(in the rows, 128 means zero)
Each row has a class, written as a number after it.
[128 125 115 128 130 119 142 122 134 123 119 136 111 125 120 136 131 119
 134 141 138 129 135 129 101  85 123 145 142 142 117 122 123 121 100 115
 129 148 118 106 143 118 127 130 124 157 133 110 144 136 114 141 121 120
 117] -> 0
[135 118 132 135 110 111 103 118 142 136 117 112 122 140 119 136 126 163
 124 118 139 122 118 124 121 119 131 140 123 134 126 122 128 137 144 105
 131 146 121 107 127 128 127 136 131 126 113 117 128 121 120 128 115 134
 117] -> 1
[119 159 126 135 113 118 119 108 108 130 140 137 134 153 109 124 125 149
 127 124 132 140 142 117 131 137 137 141 122 135 145 166 125 153 106 108
 113 138 122 109 142 136 144 129 161 133 149 118 126 137 127 133 140 113
 132] -> 0
[134 131 129 120 123 140 111 117  96 112 136 125 122 137 145 135 133 142
 135 130 131 113 130 104 144 145 151 122 120 131 145 136 137 112 118 147
 111 122 125 123 142 125 110 125 119  95 130 153 118 151 131 119 132 136
 147] -> 1
[126 158 120 155  96 125 107 122 121 118 128 126 131 162 108 145 126 161
 108 110 140 133 136  98 110  87 111 154 102 144 121 143 141 142  90 101
  94 168 123  89 151 119 133 129 132 142 120 122 145 127 111 143 137  90
 131] -> 0
[133 139 120 135 123 115 128 120 110 114 129 135 122 136 115 136 126 116
 125 121 138 132 144 116 117  87 117 143 132 135 120 130 137 114  79 120
 120 126 125 103 151 123 127 119 125 148 135 131 144 129 117 138 134 122
 126] -> 0
[126 125 114 143 124 125 128 131 143 127 116 133 117 157 101 142 125 126
 114 127 146 118 126 118 117 107 131 148 122 157 126 135 127 126 120 101
 123 153 118 113 144 118 134 129 146 144 134 111 149 136 116 134 123 120
 113] -> 0
[139 125 129 136 103 104 111 136 105 127 123 136 136 133 115 139 114 152
 112 116 159 119 114 121 136 135 146 152 136 134 134 123 126 109 132 112
 127 133 135 114 131 120 137 126 160 112 122 121 140 130 104 114 131 131
 118] -> 1
[137 127 120 112 117 118 129 116 121 125 126 132 118 143 120 140 123 131
 120 132 137 129 138 122 126 135 161 146 138 137 136 135 125 102 115 117
 128 134 123 115 141 121 121 117 137 141 125 114 146 145 116 132 130 112
 123] -> 1
[127 115 127 150 122 113 115 109 140 124 117 139 112 134 131 136 124 134
 120 131 139 126 126 117 125 134 140 133 117 145 126 115 107 127 149 115
 124 127 113 109 123 130 133 147 141 133 126 121 129 140 116 131 112 153
 121] -> 1
[127 143 122 156 110 131 108 128 108 117 128 134 129 142 117 134 123 140
 121 124 149 127 130 102 124 100 143 155 114 146 131 133 132 124 101 124
  99 145 119 101 151 129 131 129 146 120 137 129 146 137 113 136 140 130
 122] -> 0
[141 128 119 131 105 125 124 130 122 121 121 137 128 151 112 142 110 126
 118 137 161 121 131 114 128 115 158 154 139 146 126 138 129  96 115 130
 124 145 134 111 148 124 120 118 150 113 124 125 156 139 104 124 135 127
 119] -> 1
